Below are the code and all the weights of a small trained network. Each question names an input and a class and asks about switching units off, where a switched-off unit gives its printed mean instead of its output.

import numpy as np


def w(rows, s, z=0):
    codes = np.array(rows[::2]) - 128.0
    scale = np.full(codes.shape[1], s)
    scale[-1] = z or s
    return codes * scale


def f(y):
    return np.maximum(y, 0)


def log_softmax(a):
    a = a - a.max(-1, keepdims=True)
    return a - np.log(np.exp(a).sum(-1, keepdims=True))


def net(x, mask):
    res = np.array(x, float).reshape(1, 8) / 4 @ E
    y = f(res @ A[0][:, :-1].T + A[0][:, -1])
    res = res + np.where(mask, y, B[0][:, -1]) @ B[0][:, :-1]
    return log_softmax(res[-1] @ U[:, :-1].T + U[:, -1])


A, B = {}, {}
E = w([
[91,151,4,176,117,94],'x0',
[137,62,87,176,195,81],'x1',
[224,90,133,172,68,147],'x2',
[79,71,125,74,96,29],'x3',
[184,140,109,11,192,143],'x4',
[138,208,72,203,165,145],'x5',
[140,123,50,86,51,194],'x6',
[46,1,110,136,136,198],'x7',
],0.0071)
A[0] = w([
[116,122,134,247,126,99,173],'n1',
[133,229,128,107,156,97,203],'n2',
[106,196,181,80,136,95,151],'n3',
[67,83,118,62,101,9,135],'n4',
[118,162,40,107,99,155,109],'n5',
[103,89,132,76,97,70,148],'n6',
[135,75,168,71,119,184,183],'n7',
[187,118,130,129,101,68,104],'n8',
[126,184,71,197,103,136,204],'n9',
[133,154,143,80,38,170,194],'n10',
[107,91,182,105,176,175,233],'n11',
[109,205,155,82,167,67,109],'n12',
[96,111,107,102,179,176,156],'n13',
[135,185,165,111,141,118,114],'n14',
[191,196,165,137,144,86,205],'n15',
[194,160,97,144,104,102,133],'n16',
[80,206,183,94,174,133,151],'n17',
[116,109,75,143,102,69,164],'n18',
[94,86,120,76,106,73,98],'n19',
[162,118,174,102,57,147,106],'n20',
[123,115,62,92,91,97,222],'n21',
[180,188,136,107,143,64,220],'n22',
[111,126,185,74,55,137,193],'n23',
[105,135,134,212,126,118,127],'n24',
[91,139,146,144,98,146,4],'n25',
[197,93,133,166,184,144,210],'n26',
[184,102,183,122,51,174,148],'n27',
[105,114,130,232,163,111,137],'n28',
[104,173,163,203,125,127,117],'n29',
[130,118,172,94,31,163,144],'n30',
[132,195,62,108,91,147,109],'n31',
[129,122,183,106,104,154,145],'n32',
[126,178,171,77,210,134,141],'n33',
[90,144,82,89,102,95,238],'n34',
[144,169,69,118,100,166,91],'n35',
[199,128,155,192,92,108,160],'n36',
[130,177,39,165,94,151,107],'n37',
],0.011,0.004)
B[0] = w([
[32,181,156,197,30,46,234],'n1',
[167,219,180,112,167,116,232],'n2',
[179,130,197,129,225,151,206],'n3',
[18,67,165,68,211,117,254],'n4',
[108,201,40,47,141,210,210],'n5',
[33,52,149,62,171,146,214],'n6',
[152,45,77,166,136,206,227],'n7',
[122,53,128,64,102,58,180],'n8',
[82,227,95,156,76,106,251],'n9',
[120,118,170,105,79,254,233],'n10',
[190,76,51,190,184,143,223],'n11',
[148,167,199,127,222,118,208],'n12',
[197,103,73,153,175,125,185],'n13',
[209,144,198,163,167,136,177],'n14',
[212,152,195,100,86,66,237],'n15',
[169,126,65,40,54,63,202],'n16',
[162,158,162,199,202,142,208],'n17',
[40,158,131,113,125,89,198],'n18',
[62,43,148,76,193,113,200],'n19',
[181,43,169,116,49,194,200],'n20',
[67,111,103,71,155,150,213],'n21',
[174,171,178,43,134,81,235],'n22',
[97,77,217,144,136,204,230],'n23',
[49,203,209,205,36,65,196],'n24',
[146,105,157,118,96,125,142],'n25',
[162,107,37,108,97,69,208],'n26',
[164,61,119,143,39,177,228],'n27',
[62,165,112,205,29,39,219],'n28',
[130,177,196,185,97,86,192],'n29',
[101,53,189,198,71,231,223],'n30',
[170,212,49,70,136,202,212],'n31',
[184,73,140,196,132,194,188],'n32',
[212,157,148,169,194,143,207],'n33',
[36,159,132,45,207,158,207],'n34',
[144,183,45,111,88,177,198],'n35',
[157,68,120,122,43,74,212],'n36',
[90,222,84,135,72,152,233],'n37',
],0.0072,0.0086)
U = w([
[222,113,118,27,71,1,51],'0',
[53,207,167,228,43,7,147],'1',
[125,236,50,65,123,163,76],'2',
[14,81,144,55,215,76,62],'3',
[176,83,61,176,175,113,229],'4',
[199,215,215,139,217,87,14],'5',
[156,65,186,160,69,216,2],'6',
],0.0084,0.0048)

Each question gives the input, the list of numbers given to net, and the class t.
The units are the neurons (one row each of A and B). Each row of codes is followed by its name. A weight is (code - 128) times the scale printed after its matrix; where a second scale follows, it is the last column's (A, B and U).
mask holds one flag per neuron, in row order. A switched-off neuron (its flag False) gives its mean, the last column of its row in B, instead of its output. The means were averaged over made-up inputs and are rounded, as every weight is.
A unit's drop is (log p(t) with every unit on - log p(t) with that unit switched off) / (log p(t) with every unit on - log p(t) with every unit switched off).
The circuit of an input: a set's keep is (log p(t) with only the set's units on - log p(t) with every unit switched off) / (log p(t) with every unit on - log p(t) with every unit switched off). Starting from the 12 units with the biggest drops (on a tie, the unit counted first), units are removed one at a time, each time the one whose removal leaves the highest keep (on an exact tie, the one counted first), for as long as the keep stays at least 0.8.
units of the circuit, in order: the units of the circuit, biggest drop first
k most important neurons: the k neurons with the biggest drops, biggest first
drop of u: that unit's drop, to one decimal
input [-2,2,6,-8,-1,-5,-7,7], class 4: units of the circuit, in order => (n11; n26)
input [-6,5,0,-7,5,7,8,4], class 4: units of the circuit, in order => (n13)
input [0,2,0,0,8,-3,6,5], class 4: units of the circuit, in order => (n13; n11)
input [7,7,6,-4,5,1,-1,-2], class 0: 2 most important neurons => (n16; n26)
input [-8,3,2,-6,6,-3,-4,1], class 4: 2 most important neurons => (n11; n26)
input [-1,7,-5,-8,5,-5,2,-2], class 5: 2 most important neurons => (n33; n27)
input [-1,0,6,-8,-3,8,8,3], class 2: 3 most important neurons => (n5; n31; n35)
input [1,-8,-2,-2,6,-2,6,-1], class 6: 3 most important neurons => (n30; n10; n23)
input [-2,5,7,-2,-1,2,-8,-7], class 1: 4 most important neurons => (n1; n28; n24; n29)
input [8,8,-5,1,6,4,-6,2], class 1: 3 most important neurons => (n28; n6; n1)
input [-8,5,-8,-4,-3,-6,1,1], class 4: 2 most important neurons => (n11; n10)
input [1,8,4,0,7,7,-7,1], class 1: 2 most important neurons => (n28; n1)
input [-2,-1,-5,-4,3,-6,-8,5], class 4: drop of n11 => 0.2
input [6,-4,3,-4,0,3,-1,5], class 1: drop of n24 => 0.2
input [-8,6,-2,-6,-3,-6,-8,7], class 4: most important neuron => (n11)
input [-5,-4,-8,-7,7,5,8,-3], class 5: drop of n17 => 0.2
